Here is a tiny trained network, its code and every weight. The questions are about switching its units off for an input and a class, where a switched-off unit gives its printed mean instead of its output.

import numpy as np


def w(rows, s, z=0):
    codes = np.array(rows[::2]) - 128.0
    scale = np.full(codes.shape[1], s)
    scale[-1] = z or s
    return codes * scale


def f(y):
    return np.maximum(y, 0)


def log_softmax(a):
    a = a - a.max(-1, keepdims=True)
    return a - np.log(np.exp(a).sum(-1, keepdims=True))


def net(x, mask):
    res = np.array(x, float).reshape(1, 8) / 4 @ E
    y = f(res @ A[0][:, :-1].T + A[0][:, -1])
    res = res + np.where(mask, y, B[0][:, -1]) @ B[0][:, :-1]
    return log_softmax(res[-1] @ U[:, :-1].T + U[:, -1])


A, B = {}, {}
E = w([
[91,200,197,116,101,70],'x0',
[95,162,42,96,50,88],'x1',
[103,27,184,89,71,79],'x2',
[29,118,108,254,100,113],'x3',
[38,145,150,117,61,112],'x4',
[108,150,193,111,100,165],'x5',
[114,68,121,43,74,248],'x6',
[118,194,174,174,134,121],'x7',
],0.0062)
A[0] = w([
[67,157,157,161,187,123,6],'neuron 1',
[196,198,214,19,120,159,103],'neuron 2',
[158,57,130,100,134,180,109],'neuron 3',
[46,122,123,125,37,124,143],'neuron 4',
[36,125,92,103,94,127,7],'neuron 5',
[154,180,181,69,134,149,60],'neuron 6',
[179,3,109,86,144,219,65],'neuron 7',
[131,141,150,139,144,116,129],'neuron 8',
[82,163,181,208,155,142,111],'neuron 9',
[101,149,213,243,141,130,114],'neuron 10',
[155,38,132,90,149,177,90],'neuron 11',
[157,154,158,87,109,143,70],'neuron 12',
[177,78,92,108,155,68,89],'neuron 13',
[167,192,5,191,172,171,63],'neuron 14',
[131,92,117,109,142,150,77],'neuron 15',
[111,160,159,140,176,138,153],'neuron 16',
[217,88,140,97,159,42,113],'neuron 17',
[123,136,149,173,60,105,190],'neuron 18',
[130,131,126,135,76,129,75],'neuron 19',
[155,105,128,104,160,82,60],'neuron 20',
[158,74,138,120,106,164,114],'neuron 21',
[164,183,12,163,182,192,85],'neuron 22',
[34,114,104,106,94,122,89],'neuron 23',
],0.011,0.0025)
B[0] = w([
[166,209,173,112,109,135,158],'neuron 1',
[166,91,145,42,214,87,248],'neuron 2',
[100,135,117,121,145,198,204],'neuron 3',
[105,107,109,63,71,103,207],'neuron 4',
[115,205,110,73,95,95,170],'neuron 5',
[147,98,145,74,176,108,187],'neuron 6',
[83,165,114,123,139,253,255],'neuron 7',
[111,112,147,138,120,134,148],'neuron 8',
[153,151,202,157,95,144,187],'neuron 9',
[136,108,234,163,95,148,205],'neuron 10',
[100,147,120,130,148,213,214],'neuron 11',
[150,125,121,93,156,105,167],'neuron 12',
[95,163,93,200,154,94,178],'neuron 13',
[215,76,62,179,79,123,207],'neuron 14',
[119,151,125,122,134,153,158],'neuron 15',
[147,147,166,118,125,120,165],'neuron 16',
[64,114,113,207,177,64,200],'neuron 17',
[103,56,150,128,81,139,178],'neuron 18',
[114,118,124,119,125,118,144],'neuron 19',
[103,142,129,167,157,93,155],'neuron 20',
[100,101,126,128,138,181,181],'neuron 21',
[207,121,48,162,92,134,207],'neuron 22',
[111,157,114,74,89,111,182],'neuron 23',
],0.027,0.0092)
U = w([
[58,161,120,190,178,53,162],'0',
[85,110,184,113,93,97,211],'1',
[61,166,111,53,64,69,138],'2',
[165,121,146,48,241,97,85],'3',
[85,177,106,100,189,236,167],'4',
[215,144,63,155,118,110,171],'5',
[148,165,254,148,110,108,7],'6',
],0.0066,0.002)

Each question gives the input, the list of numbers given to net, and the class t.
The units are the neurons (one row each of A and B). Each row of codes is followed by its name. A weight is (code - 128) times the scale printed after its matrix; where a second scale follows, it is the last column's (A, B and U).
mask holds one flag per neuron, in row order. A switched-off neuron (its flag False) gives its mean, the last column of its row in B, instead of its output. The means were averaged over made-up inputs and are rounded, as every weight is.
A unit's drop is (log p(t) with every unit on - log p(t) with that unit switched off) / (log p(t) with every unit on - log p(t) with every unit switched off).
The circuit of an input: a set's keep is (log p(t) with only the set's units on - log p(t) with every unit switched off) / (log p(t) with every unit on - log p(t) with every unit switched off). Starting from the 12 units with the biggest drops (on a tie, the unit counted first), units are removed one at a time, each time the one whose removal leaves the highest keep (on an exact tie, the one counted first), for as long as the keep stays at least 0.8.
circuit, biggest first: the units of the circuit, biggest drop first
top k neurons: the k neurons with the biggest drops, biggest first
drop when u is switched off: that unit's drop, to one decimal
input [-4,3,2,4,-6,-2,-6,2], class 5: circuit, biggest first => neuron 14
input [-8,4,-1,3,2,-6,-1,-7], class 5: top 2 neurons => neuron 14; neuron 22
input [6,0,2,-2,4,-1,2,8], class 6: top 2 neurons => neuron 10; neuron 9
input [-4,5,2,6,3,-6,7,-4], class 2: top 3 neurons => neuron 4; neuron 5; neuron 23
input [4,-6,5,-5,-1,2,-6,8], class 6: top 2 neurons => neuron 10; neuron 9
input [-5,-5,1,-3,-8,-8,-6,-7], class 0: top 3 neurons => neuron 17; neuron 13; neuron 20
input [0,5,6,6,-7,1,-3,-2], class 1: top 2 neurons => neuron 18; neuron 22
input [6,4,5,5,-2,2,-6,-3], class 1: top 3 neurons => neuron 10; neuron 18; neuron 4
input [5,1,-5,-3,8,1,7,-5], class 2: top 2 neurons => neuron 4; neuron 5
input [0,6,-1,-4,4,1,4,8], class 3: top 2 neurons => neuron 2; neuron 6
input [0,-2,0,7,-3,-6,3,4], class 6: top 2 neurons => neuron 10; neuron 9
input [7,-3,0,1,-8,-4,-6,-2], class 0: top 2 neurons => neuron 17; neuron 13
input [6,-8,7,-5,-3,5,-3,1], class 3: drop when neuron 2 is switched off => 0.2
input [6,-8,8,-3,7,-7,-6,-3], class 0: circuit, biggest first => neuron 17
input [4,1,7,-1,0,-8,-3,5], class 0: drop when neuron 17 is switched off => 0.1
input [-6,8,-8,-1,1,-3,-3,2], class 5: drop when neuron 22 is switched off => 0.0
